Here is a tiny trained network, its code and every weight. The questions are about switching its units off for an input and a class, where a switched-off unit gives its printed mean instead of its output.

import numpy as np


def w(rows, s, z=0):
    codes = np.array(rows[::2]) - 128.0
    scale = np.full(codes.shape[1], s)
    scale[-1] = z or s
    return codes * scale


def norm(h):
    return h / np.sqrt((h * h).mean(-1, keepdims=True) + 1e-5)


def f(y):
    return y / 2 * (1 + np.tanh(0.7978845608 * (y + 0.044715 * y**3)))


def log_softmax(a):
    a = a - a.max(-1, keepdims=True)
    return a - np.log(np.exp(a).sum(-1, keepdims=True))


def net(x, mask):
    res = np.array(x, float).reshape(1, 7) / 4 @ E
    u = 0
    for l in range(3):
        y = f(norm(res) @ A[l][:, :-1].T + A[l][:, -1])
        res = res + np.where(mask[u : u + 8], y, B[l][:, -1]) @ B[l][:, :-1]
        u += 8
    return log_softmax(norm(res)[-1] @ U[:, :-1].T + U[:, -1])


A, B = {}, {}
E = w([
[128,130,128,128,129,132,129],'x0',
[127,136,131,130,129,140,125],'x1',
[255,149,128,132,133,163,141],'x2',
[130,162,184,110,135,97,160],'x3',
[139,103,141,35,98,166,152],'x4',
[124,177,77,85,170,121,106],'x5',
[127,136,129,130,129,139,126],'x6',
],0.0061)
A[0] = w([
[117,188,219,85,150,70,254,63],'L0N0',
[118,56,217,160,95,136,110,101],'L0N1',
[43,181,166,107,33,131,102,116],'L0N2',
[128,230,9,48,190,60,160,113],'L0N3',
[119,107,163,202,37,127,224,81],'L0N4',
[148,78,187,177,84,112,121,29],'L0N5',
[164,177,148,158,155,120,173,234],'L0N6',
[92,129,144,134,111,121,121,5],'L0N7',
],0.0055,0.0021)
B[0] = w([
[112,161,157,154,41,136,45,203],'L0N0',
[95,41,134,93,185,100,72,182],'L0N1',
[59,185,56,119,139,104,172,198],'L0N2',
[97,75,255,155,155,215,67,254],'L0N3',
[118,153,224,151,192,221,87,188],'L0N4',
[49,130,143,84,145,213,136,147],'L0N5',
[129,153,143,184,92,79,136,190],'L0N6',
[121,174,59,23,116,94,120,112],'L0N7',
],0.0062,0.0033)
A[1] = w([
[136,48,24,134,101,191,59,56],'L1N0',
[153,98,110,52,89,166,188,101],'L1N1',
[129,44,109,148,134,150,183,6],'L1N2',
[122,171,125,75,203,106,71,51],'L1N3',
[170,164,70,99,167,143,109,90],'L1N4',
[176,141,168,119,115,159,107,84],'L1N5',
[157,127,141,3,15,177,73,42],'L1N6',
[111,108,132,18,127,160,175,27],'L1N7',
],0.0069,0.0011)
B[1] = w([
[104,198,208,127,85,113,105,229],'L1N0',
[141,159,129,135,150,99,169,168],'L1N1',
[135,185,196,130,124,150,118,136],'L1N2',
[151,96,176,106,167,191,116,156],'L1N3',
[111,106,170,98,94,148,151,117],'L1N4',
[96,133,120,75,165,157,141,193],'L1N5',
[100,113,141,254,108,104,158,254],'L1N6',
[135,209,125,160,201,143,192,204],'L1N7',
],0.0085,0.003)
A[2] = w([
[97,203,161,128,50,129,111,103],'L2N0',
[146,123,104,202,172,94,30,92],'L2N1',
[71,104,111,107,150,94,88,162],'L2N2',
[154,157,109,91,169,120,79,30],'L2N3',
[83,180,142,155,149,160,163,68],'L2N4',
[255,108,163,156,114,126,139,254],'L2N5',
[93,94,153,123,137,160,188,129],'L2N6',
[77,128,135,190,166,84,144,182],'L2N7',
],0.0079,0.002)
B[2] = w([
[220,148,116,94,22,73,80,215],'L2N0',
[191,102,165,208,118,98,253,195],'L2N1',
[161,113,102,38,102,191,121,190],'L2N2',
[91,95,158,141,115,172,114,110],'L2N3',
[190,46,113,177,111,102,138,221],'L2N4',
[6,102,21,14,144,103,89,225],'L2N5',
[231,98,106,210,215,136,92,182],'L2N6',
[194,166,55,60,162,160,163,253],'L2N7',
],0.0056,0.005)
U = w([
[190,160,92,228,160,100,225,235],'0',
[95,78,231,142,197,217,58,33],'1',
[83,137,25,42,129,114,107,207],'2',
[158,199,180,143,4,82,53,6],'3',
],0.011,0.0011)

Each question gives the input, the list of numbers given to net, and the class t.
The units are the neurons (one row each of A and B). Each row of codes is followed by its name. A weight is (code - 128) times the scale printed after its matrix; where a second scale follows, it is the last column's (A, B and U).
mask holds one flag per neuron, layer by layer. A switched-off neuron (its flag False) gives its mean, the last column of its row in B, instead of its output. The means were averaged over made-up inputs and are rounded, as every weight is.
A unit's drop is (log p(t) with every unit on - log p(t) with that unit switched off) / (log p(t) with every unit on - log p(t) with every unit switched off).
The circuit of an input: a set's keep is (log p(t) with only the set's units on - log p(t) with every unit switched off) / (log p(t) with every unit on - log p(t) with every unit switched off). Starting from the 12 units with the biggest drops (on a tie, the unit counted first), units are removed one at a time, each time the one whose removal leaves the highest keep (on an exact tie, the one counted first), for as long as the keep stays at least 0.8.
units of the circuit, in order: the units of the circuit, biggest drop first
k most important neurons: the k neurons with the biggest drops, biggest first
k most important neurons of layer l: the k neurons of layer l with the biggest drops, biggest first
input [7,1,0,8,-1,8,-1], class 1: units of the circuit, in order : [L0N3]
input [-8,2,3,1,-6,7,-2], class 1: 2 most important neurons : [L0N3 L1N6]
input [5,-2,3,8,-5,-8,2], class 1: 2 most important neurons : [L0N4 L0N1]
input [-2,7,3,-2,3,2,0], class 0: 4 most important neurons : [L1N6 L0N4 L0N0 L1N5]
input [0,4,-7,-8,5,-5,0], class 3: units of the circuit, in order : [L1N0 L2N0]
input [8,-4,-7,-6,5,7,-2], class 1: 3 most important neurons : [L0N3 L1N3 L2N5]
input [-3,-1,-6,-7,-3,3,-1], class 3: 3 most important neurons : [L1N0 L2N5 L1N5]
input [4,-6,4,-8,-4,7,-2], class 3: 2 most important neurons : [L1N0 L0N4]
input [-2,-3,-1,-3,7,-7,-7], class 0: 4 most important neurons : [L0N3 L1N7 L1N6 L1N1]
input [8,-5,-8,7,-6,-3,-7], class 2: 3 most important neurons of layer 1 : [L1N6 L1N0 L1N7]
input [-8,-6,-7,-8,0,6,-5], class 3: units of the circuit, in order : [L1N0 L2N5]
input [3,-2,0,6,7,-7,-2], class 0: 2 most important neurons of layer 0 : [L0N3 L0N2]
input [-6,6,-4,-8,-6,-4,-5], class 3: 2 most important neurons : [L1N0 L1N7]
input [-2,-8,8,8,3,-2,-3], class 2: 3 most important neurons : [L2N5 L1N0 L1N5]
input [5,8,4,7,5,3,-2], class 3: 2 most important neurons : [L0N0 L0N6]
input [6,-6,4,-5,-4,-3,8], class 3: 2 most important neurons of layer 0 : [L0N3 L0N5]
input [3,-6,8,7,0,4,6], class 2: units of the circuit, in order : [L2N5]
input [6,-4,8,-5,-6,3,-6], class 2: 2 most important neurons : [L2N5 L1N6]
input [0,1,1,-3,4,-1,1], class 0: 2 most important neurons : [L1N7 L1N6]
input [7,7,4,-7,3,4,0], class 3: units of the circuit, in order : [L1N0]
input [-4,-2,8,5,2,-8,1], class 1: 2 most important neurons of layer 0 : [L0N4 L0N5]
input [-1,6,-4,3,5,-2,-5], class 0: 2 most important neurons of layer 1 : [L1N7 L1N6]
input [7,-4,7,1,-4,6,-1], class 2: 2 most important neurons of layer 2 : [L2N5 L2N6]
input [-2,8,5,-2,-5,6,-1], class 1: 2 most important neurons of layer 0 : [L0N3 L0N2]
